Small tables with named rows and columns. After each table, cells are looked up by row and column.

bom =
	pumap	rupidal	tipumat	vip	safu	nenob
koradu	151	153	99	109	201	97
fekagup	134	79	196	179	84	72
maname	113	135	140	186	82	64

What is the safu of fekagup in bom?
84
What is the pumap of koradu in bom?
151
What is the tipumat of maname in bom?
140
What is the rupidal of fekagup in bom?
79
What is the nenob of fekagup in bom?
72
What is the nenob of maname in bom?
64
What is the pumap of maname in bom?
113
What is the vip of koradu in bom?
109
What is the pumap of fekagup in bom?
134
What is the tipumat of fekagup in bom?
196
What is the vip of maname in bom?
186
What is the vip of fekagup in bom?
179
What is the rupidal of maname in bom?
135
What is the nenob of koradu in bom?
97
Row with the largest vip: maname

ret:
columns: lefa, kefog, niki, naz, dem, gofak, bebita
fos: [206, 213, 181, 85, 120, 81, 200]
dit: [188, 130, 178, 209, 173, 128, 101]
pev: [70, 71, 107, 147, 201, 141, 122]
kufe: [161, 216, 136, 83, 87, 171, 217]
lenil: [195, 129, 143, 205, 154, 145, 71]
miba: [54, 84, 77, 169, 200, 120, 138]
zinizo: [166, 206, 87, 98, 112, 196, 228]
sep: [224, 140, 126, 203, 155, 171, 47]
mem: [43, 100, 71, 162, 171, 115, 123]
boridop: [170, 209, 34, 84, 131, 203, 217]
der: [219, 160, 81, 202, 152, 184, 8]
bodufu: [69, 104, 126, 152, 156, 105, 160]
tifomi: [181, 176, 48, 74, 89, 209, 237]

What is the lefa of fos in ret?
206
What is the naz of sep in ret?
203
What is the lefa of sep in ret?
224
What is the gofak of lenil in ret?
145
What is the dem of dit in ret?
173
What is the gofak of pev in ret?
141

Table batu
          zanuzo    bofel    sapip   mosuki    botib   vikali    vepav    falim     fati
lakevi    26.541    7.711   -5.931  -21.079   -4.877    9.896   -4.982   39.427  -16.791
vev      -12.211  -49.621  -31.203   50.502  -17.158  -13.388  -10.410   17.208  -31.414
kag      -22.190  -19.861  -33.231   28.686    5.064   -6.183   -5.859  -21.853  -29.488
mabukov   28.859   18.485   28.277  -20.217   25.535  -45.033   24.138   20.665   20.341
taf      -13.860   25.107   13.422   13.097   18.269    7.435    2.359  -13.630  -21.212
vatipo     3.772   19.502   20.528    7.451  -24.385  -10.824  -45.066   -0.199   -3.101
sisol     -8.085  -18.701  -26.931   -3.822   -0.071   22.665   -9.528   22.752  -15.064
mes       12.853  -29.156  -15.475  -62.353   15.448    9.630   33.480    4.322   44.487

What is the falim of mabukov in batu?
20.665
What is the botib of sisol in batu?
-0.071
What is the mosuki of vev in batu?
50.502
What is the bofel of kag in batu?
-19.861
What is the zanuzo of mes in batu?
12.853
What is the vepav of mes in batu?
33.480
What is the zanuzo of lakevi in batu?
26.541
What is the sapip of lakevi in batu?
-5.931
What is the zanuzo of vatipo in batu?
3.772
What is the mosuki of mes in batu?
-62.353
What is the sapip of mabukov in batu?
28.277
Which row has the largest bofel? taf

